Below is a small trained network, with its code and all its weights. Each question gives an input and a class and asks what happens when units are switched off, that is, made to give their printed mean instead of their output.

import numpy as np


def w(rows, s, z=0):
    codes = np.array(rows[::2]) - 128.0
    scale = np.full(codes.shape[1], s)
    scale[-1] = z or s
    return codes * scale


def norm(h):
    return h / np.sqrt((h * h).mean(-1, keepdims=True) + 1e-5)


def f(y):
    return y / 2 * (1 + np.tanh(0.7978845608 * (y + 0.044715 * y**3)))


def log_softmax(a):
    a = a - a.max(-1, keepdims=True)
    return a - np.log(np.exp(a).sum(-1, keepdims=True))


def net(x, mask):
    res = np.array(x, float).reshape(1, 5) / 4 @ E
    u = 0
    for l in range(2):
        y = f(norm(res) @ A[l][:, :-1].T + A[l][:, -1])
        res = res + np.where(mask[u : u + 6], y, B[l][:, -1]) @ B[l][:, :-1]
        u += 6
    return log_softmax(norm(res)[-1] @ U[:, :-1].T + U[:, -1])


A, B = {}, {}
E = w([
[131,126,120,134],'x0',
[142,93,126,135],'x1',
[128,117,147,117],'x2',
[196,144,89,11],'x3',
[2,79,72,99],'x4',
],0.0068)
A[0] = w([
[28,85,53,61,176],'0.n0',
[77,223,198,85,129],'0.n1',
[96,111,71,46,2],'0.n2',
[173,132,51,3,182],'0.n3',
[153,152,128,199,146],'0.n4',
[128,130,124,110,91],'0.n5',
],0.013,0.0048)
B[0] = w([
[77,128,145,105,233],'0.n0',
[140,99,124,136,145],'0.n1',
[100,253,181,127,167],'0.n2',
[152,160,140,86,254],'0.n3',
[137,99,160,124,166],'0.n4',
[108,157,122,128,125],'0.n5',
],0.028,0.011)
A[1] = w([
[33,78,77,160,8],'1.n0',
[105,129,93,224,87],'1.n1',
[171,81,92,187,136],'1.n2',
[81,247,171,171,240],'1.n3',
[253,169,26,92,5],'1.n4',
[179,193,142,101,97],'1.n5',
],0.02,0.0029)
B[1] = w([
[69,61,111,161,186],'1.n0',
[132,157,103,70,136],'1.n1',
[177,164,181,166,162],'1.n2',
[178,94,105,154,254],'1.n3',
[229,77,4,166,217],'1.n4',
[52,137,122,119,245],'1.n5',
],0.029,0.01)
U = w([
[180,108,221,172,255],'0',
[2,24,133,147,33],'1',
[186,110,20,95,207],'2',
[43,211,136,10,15],'3',
],0.016,0.00082)

Each question gives the input, the list of numbers given to net, and the class t.
The units are the neurons (one row each of A and B). Each row of codes is followed by its name. A weight is (code - 128) times the scale printed after its matrix; where a second scale follows, it is the last column's (A, B and U).
mask holds one flag per neuron, layer by layer. A switched-off neuron (its flag False) gives its mean, the last column of its row in B, instead of its output. The means were averaged over made-up inputs and are rounded, as every weight is.
A unit's drop is (log p(t) with every unit on - log p(t) with that unit switched off) / (log p(t) with every unit on - log p(t) with every unit switched off).
The circuit of an input: a set's keep is (log p(t) with only the set's units on - log p(t) with every unit switched off) / (log p(t) with every unit on - log p(t) with every unit switched off). Starting from all 12 units, units are removed one at a time, each time the one whose removal leaves the highest keep (on an exact tie, the one counted first), for as long as the keep stays at least 0.8.
circuit, biggest first: the units of the circuit, biggest drop first
unit that matters most: the unit with the biggest drop
k most important neurons: the k neurons with the biggest drops, biggest first
top k neurons in layer l: the k neurons of layer l with the biggest drops, biggest first
drop of u: that unit's drop, to one decimal
input [-6,4,-7,-8,0], class 0: 3 most important neurons	(0.n0 1.n2 1.n5)
input [1,6,-1,0,5], class 1: top 2 neurons in layer 1	(1.n4 1.n3)
input [8,3,-5,5,1], class 3: unit that matters most	0.n2
input [4,-4,-3,-5,1], class 1: circuit, biggest first	(0.n2 1.n4)
input [-3,-4,-5,-1,6], class 1: top 2 neurons in layer 0	(0.n0 0.n3)
input [-2,-1,3,-1,0], class 0: top 3 neurons in layer 0	(0.n0 0.n3 0.n2)
input [5,-3,-4,-1,3], class 1: 3 most important neurons	(0.n3 0.n0 1.n4)
input [1,4,5,-2,1], class 1: 2 most important neurons	(0.n3 0.n2)
input [-3,2,6,0,3], class 1: 4 most important neurons	(0.n3 0.n0 1.n4 1.n3)
input [-8,6,1,2,8], class 3: 2 most important neurons	(0.n2 1.n4)
input [8,-1,5,-1,4], class 1: 2 most important neurons	(0.n3 0.n0)
input [0,2,-6,-1,0], class 0: drop of 0.n3	1.1
input [-6,-2,8,6,1], class 3: drop of 1.n5	0.1
input [-5,3,-3,-3,-6], class 0: drop of 0.n3	1.4
input [0,-1,8,-8,-3], class 0: 2 most important neurons	(0.n0 0.n3)
